Below is a small trained network, with its code and all its weights. Each question gives an input and a class and asks what happens when units are switched off, that is, made to give their printed mean instead of their output.

import numpy as np


def w(rows, s, z=0):
    codes = np.array(rows[::2]) - 128.0
    scale = np.full(codes.shape[1], s)
    scale[-1] = z or s
    return codes * scale


def f(y):
    return np.maximum(y, 0)


def log_softmax(a):
    a = a - a.max(-1, keepdims=True)
    return a - np.log(np.exp(a).sum(-1, keepdims=True))


def net(x, mask):
    res = np.array(x, float).reshape(1, 5) / 4 @ E
    y = f(res @ A[0][:, :-1].T + A[0][:, -1])
    res = res + np.where(mask, y, B[0][:, -1]) @ B[0][:, :-1]
    return log_softmax(res[-1] @ U[:, :-1].T + U[:, -1])


A, B = {}, {}
E = w([
[71,113,140,170,84,130,156,188,167,241,137,104],'x0',
[200,185,126,70,210,18,148,122,152,220,68,96],'x1',
[106,116,165,149,203,149,212,61,146,120,146,121],'x2',
[127,144,121,181,225,229,29,174,198,205,24,172],'x3',
[146,98,2,138,79,182,59,55,222,185,28,171],'x4',
],0.0091)
A[0] = w([
[66,139,231,137,153,131,134,199,59,126,151,65,179],'n1',
[101,94,216,83,135,101,137,108,79,105,189,63,165],'n2',
[117,171,123,185,168,113,33,100,162,110,75,138,198],'n3',
[117,129,91,122,140,65,138,92,110,167,91,114,190],'n4',
[157,139,114,175,67,107,132,172,190,102,156,78,81],'n5',
[189,144,168,41,39,93,130,92,86,190,132,112,184],'n6',
[117,147,83,173,97,177,35,129,178,168,88,94,195],'n7',
[160,145,93,97,122,207,76,56,185,128,87,174,249],'n8',
[151,135,138,72,112,2,204,65,87,108,207,107,237],'n9',
[149,130,163,105,139,110,141,69,77,167,158,104,181],'n10',
[54,141,173,137,187,170,140,83,133,118,125,186,175],'n11',
[79,119,199,160,162,184,113,172,98,71,144,109,253],'n12',
],0.0081,0.0031)
B[0] = w([
[180,216,168,171,74,96,163,134,80,86,162,83,213],'n1',
[129,122,115,105,87,96,162,139,203,153,206,22,213],'n2',
[127,184,138,115,150,237,133,134,122,120,145,163,184],'n3',
[98,142,100,100,125,174,99,141,179,75,47,121,164],'n4',
[157,104,181,134,133,88,171,110,122,91,147,85,144],'n5',
[98,108,78,95,57,63,162,61,197,116,97,59,180],'n6',
[74,83,104,190,183,226,109,196,120,77,110,184,199],'n7',
[93,107,117,141,254,161,94,186,162,89,132,188,209],'n8',
[62,196,105,89,117,166,196,146,158,112,75,71,248],'n9',
[91,123,108,149,103,101,209,124,171,104,114,36,171],'n10',
[202,91,147,129,149,176,139,68,95,223,163,77,175],'n11',
[203,172,235,181,144,118,116,149,117,182,86,76,204],'n12',
],0.0078,0.017)
U = w([
[91,177,1,6,67,80,164,73,190,92,93,78,132],'0',
[155,232,187,85,34,60,127,198,68,151,169,79,187],'1',
[80,151,79,103,231,155,42,160,97,109,135,197,152],'2',
[85,23,92,125,71,74,124,147,101,126,163,162,3],'3',
[199,120,179,145,203,144,151,59,90,186,121,142,98],'4',
],0.0073,0.0012)

Each question gives the input, the list of numbers given to net, and the class t.
The units are the neurons (one row each of A and B). Each row of codes is followed by its name. A weight is (code - 128) times the scale printed after its matrix; where a second scale follows, it is the last column's (A, B and U).
mask holds one flag per neuron, in row order. A switched-off neuron (its flag False) gives its mean, the last column of its row in B, instead of its output. The means were averaged over made-up inputs and are rounded, as every weight is.
A unit's drop is (log p(t) with every unit on - log p(t) with that unit switched off) / (log p(t) with every unit on - log p(t) with every unit switched off).
The circuit of an input: a set's keep is (log p(t) with only the set's units on - log p(t) with every unit switched off) / (log p(t) with every unit on - log p(t) with every unit switched off). Starting from all 12 units, units are removed one at a time, each time the one whose removal leaves the highest keep (on an exact tie, the one counted first), for as long as the keep stays at least 0.8.
circuit, biggest first: the units of the circuit, biggest drop first
unit that matters most: the unit with the biggest drop
k most important neurons: the k neurons with the biggest drops, biggest first
drop when u is switched off: that unit's drop, to one decimal
input [-8,-1,5,-7,-8], class 0: unit that matters most -> n9
input [-1,-7,-4,-8,-1], class 0: 2 most important neurons -> [n9 n6]
input [0,-6,-1,7,-4], class 4: circuit, biggest first -> [n12 n11]
input [-8,-7,6,6,-2], class 4: 2 most important neurons -> [n11 n12]
input [5,8,-8,0,5], class 2: 3 most important neurons -> [n7 n9 n2]
input [4,-8,1,-6,3], class 3: 2 most important neurons -> [n1 n9]
input [-3,-6,8,-4,2], class 4: 4 most important neurons -> [n11 n6 n12 n4]
input [-5,-3,8,2,5], class 2: drop when n3 is switched off -> 0.0
input [5,8,-8,-3,-1], class 0: drop when n1 is switched off -> 0.0
input [-3,6,3,-3,-7], class 0: drop when n9 is switched off -> 0.3
input [-8,-2,-6,-6,-6], class 0: 2 most important neurons -> [n9 n6]
